m =
[[128 113 127 130 141 122 129 132 133 131 124 124]
 [129 144 131 123 110 132 128 122 121 126 135 134]
 [126 126 126 129 131 131 127 130 131 129 126 128]
 [127 111 126 134 149 155 126 135 138 130 121 123]
 [128 122 129 130 131 138 128 130 128 128 126 126]
 [129 125 131 128 130 132 126 129 129 129 125 129]
 [128 132 128 127 123 122 129 126 125 126 130 128]
 [128 128 129 126 127 129 128 127 127 127 127 128]
 [129 111 126 130 142 124 129 130 134 132 123 124]
 [125 121 128 128 134 126 127 129 133 128 127 126]
 [127 146 129 123 108 112 131 125 120 123 134 137]
 [128 158 134 122 106 129 127 122 116 123 137 137]
 [126 120 126 130 141 121 127 132 135 129 125 122]]
m[0][0] -> 128
m[0][1] -> 113
m[5][7] -> 129
m[0][6] -> 129
m[6][2] -> 128
m[12][5] -> 121
m[10][0] -> 127
m[12] -> [126, 120, 126, 130, 141, 121, 127, 132, 135, 129, 125, 122]
m[:, 1] -> [113, 144, 126, 111, 122, 125, 132, 128, 111, 121, 146, 158, 120]
m[7][0] -> 128
m[7] -> [128, 128, 129, 126, 127, 129, 128, 127, 127, 127, 127, 128]
m[:, 11] -> [124, 134, 128, 123, 126, 129, 128, 128, 124, 126, 137, 137, 122]
m[12][0] -> 126
m[8][9] -> 132
m[2][11] -> 128
m[5][6] -> 126
m[:, 10] -> [124, 135, 126, 121, 126, 125, 130, 127, 123, 127, 134, 137, 125]
m[4][8] -> 128
m[4][9] -> 128
m[:, 8] -> [133, 121, 131, 138, 128, 129, 125, 127, 134, 133, 120, 116, 135]
m[11][1] -> 158
m[0][3] -> 130
m[11][5] -> 129
m[:, 4] -> [141, 110, 131, 149, 131, 130, 123, 127, 142, 134, 108, 106, 141]
m[12][1] -> 120
m[2] -> [126, 126, 126, 129, 131, 131, 127, 130, 131, 129, 126, 128]
m[11][8] -> 116
m[2][3] -> 129
m[3][1] -> 111
m[:, 0] -> [128, 129, 126, 127, 128, 129, 128, 128, 129, 125, 127, 128, 126]
m[3][6] -> 126
m[10][9] -> 123
m[6][11] -> 128
m[3][0] -> 127
m[8][11] -> 124
m[:, 3] -> [130, 123, 129, 134, 130, 128, 127, 126, 130, 128, 123, 122, 130]

W = [[142, 143, 127, 113, 128, 100, 131], [125, 140, 149, 128, 128, 121, 125], [115, 132, 153, 138, 128, 139, 122], [123, 125, 132, 133, 128, 136, 126], [119, 138, 155, 133, 128, 129, 122], [133, 139, 135, 121, 128, 113, 128], [126, 114, 112, 133, 128, 142, 130], [123, 115, 118, 135, 128, 144, 128], [120, 124, 135, 135, 128, 140, 125], [113, 116, 135, 143, 128, 154, 124], [135, 137, 129, 120, 128, 113, 130]]
W[0, 0] -> 142
W[3, 6] -> 126
W[:, 0] -> [142, 125, 115, 123, 119, 133, 126, 123, 120, 113, 135]
W[1, 5] -> 121
W[6] -> [126, 114, 112, 133, 128, 142, 130]
W[8] -> [120, 124, 135, 135, 128, 140, 125]
W[4, 5] -> 129
W[6, 2] -> 112
W[0, 1] -> 143
W[3, 2] -> 132
W[3, 0] -> 123
W[:, 1] -> [143, 140, 132, 125, 138, 139, 114, 115, 124, 116, 137]
W[9, 4] -> 128
W[9, 1] -> 116
W[6, 4] -> 128
W[5, 2] -> 135
W[8, 4] -> 128
W[4, 0] -> 119
W[0, 3] -> 113
W[10, 4] -> 128
W[10, 2] -> 129
W[2, 0] -> 115
W[2, 4] -> 128
W[7, 5] -> 144
W[:, 2] -> [127, 149, 153, 132, 155, 135, 112, 118, 135, 135, 129]
W[2, 2] -> 153
W[3] -> [123, 125, 132, 133, 128, 136, 126]
W[1, 3] -> 128
W[6, 6] -> 130
W[7, 0] -> 123
W[4, 3] -> 133
W[3, 3] -> 133

B =
array([[128, 139, 128, 101, 149, 110, 107, 111],
       [101, 108, 109, 125, 101,  99, 146, 131],
       [116, 123, 129, 151,  99, 141, 156, 131],
       [125, 134, 104, 139, 119, 106, 108, 130],
       [100, 120, 136, 106, 114, 127, 127, 110],
       [114, 144, 115, 120, 130, 138, 152, 138],
       [156, 150, 123, 155, 110, 112, 140, 124],
       [101, 145, 117, 141, 138, 105, 128, 105],
       [129, 113, 112, 115, 104, 109, 122, 148],
       [156, 107, 132, 122, 139, 127, 133, 129],
       [ 99, 123, 157, 115, 158, 126, 152, 107],
       [135, 144, 105, 135, 119, 122, 102, 117],
       [130, 150, 108, 154, 148, 146, 114, 106]])
B[0,0]: 128
B[10]: [99, 123, 157, 115, 158, 126, 152, 107]
B[5,0]: 114
B[12,0]: 130
B[4]: [100, 120, 136, 106, 114, 127, 127, 110]
B[:, 7]: [111, 131, 131, 130, 110, 138, 124, 105, 148, 129, 107, 117, 106]
B[2,3]: 151
B[6,1]: 150
B[7,6]: 128
B[0,2]: 128
B[0,7]: 111
B[10,1]: 123
B[1,2]: 109
B[:, 2]: [128, 109, 129, 104, 136, 115, 123, 117, 112, 132, 157, 105, 108]
B[3,2]: 104
B[4,4]: 114
B[9,2]: 132
B[8]: [129, 113, 112, 115, 104, 109, 122, 148]
B[1,0]: 101
B[9,5]: 127
B[3,0]: 125
B[6,6]: 140
B[7,5]: 105
B[6,3]: 155
B[11,6]: 102
B[1,6]: 146
B[5]: [114, 144, 115, 120, 130, 138, 152, 138]
B[0]: [128, 139, 128, 101, 149, 110, 107, 111]
B[6,4]: 110
B[2,1]: 123
B[:, 0]: [128, 101, 116, 125, 100, 114, 156, 101, 129, 156, 99, 135, 130]
B[12,1]: 150
B[2,5]: 141
B[:, 1]: [139, 108, 123, 134, 120, 144, 150, 145, 113, 107, 123, 144, 150]
B[3,4]: 119
B[10,6]: 152
B[7,3]: 141
B[11,7]: 117

x =
[[104 154 127 123 130  98]
 [156 122 104 127 142 137]
 [153 131 138 153 124 127]
 [103 110 105 135 129 142]
 [104 157 117 105 147 141]
 [116 142 154 134 133 112]
 [157 116 100 123 116 154]]
x[-7, -6]: 104
x[-5, 5]: 127
x[-4]: [103, 110, 105, 135, 129, 142]
x[2, -4]: 138
x[-1]: [157, 116, 100, 123, 116, 154]
x[-2, -3]: 134
x[-2, -2]: 133
x[-3, 3]: 105
x[4, -5]: 157
x[-5, 3]: 153
x[6, -3]: 123
x[-4, -4]: 105
x[2, 0]: 153
x[5, -4]: 154
x[6, -1]: 154
x[1]: [156, 122, 104, 127, 142, 137]
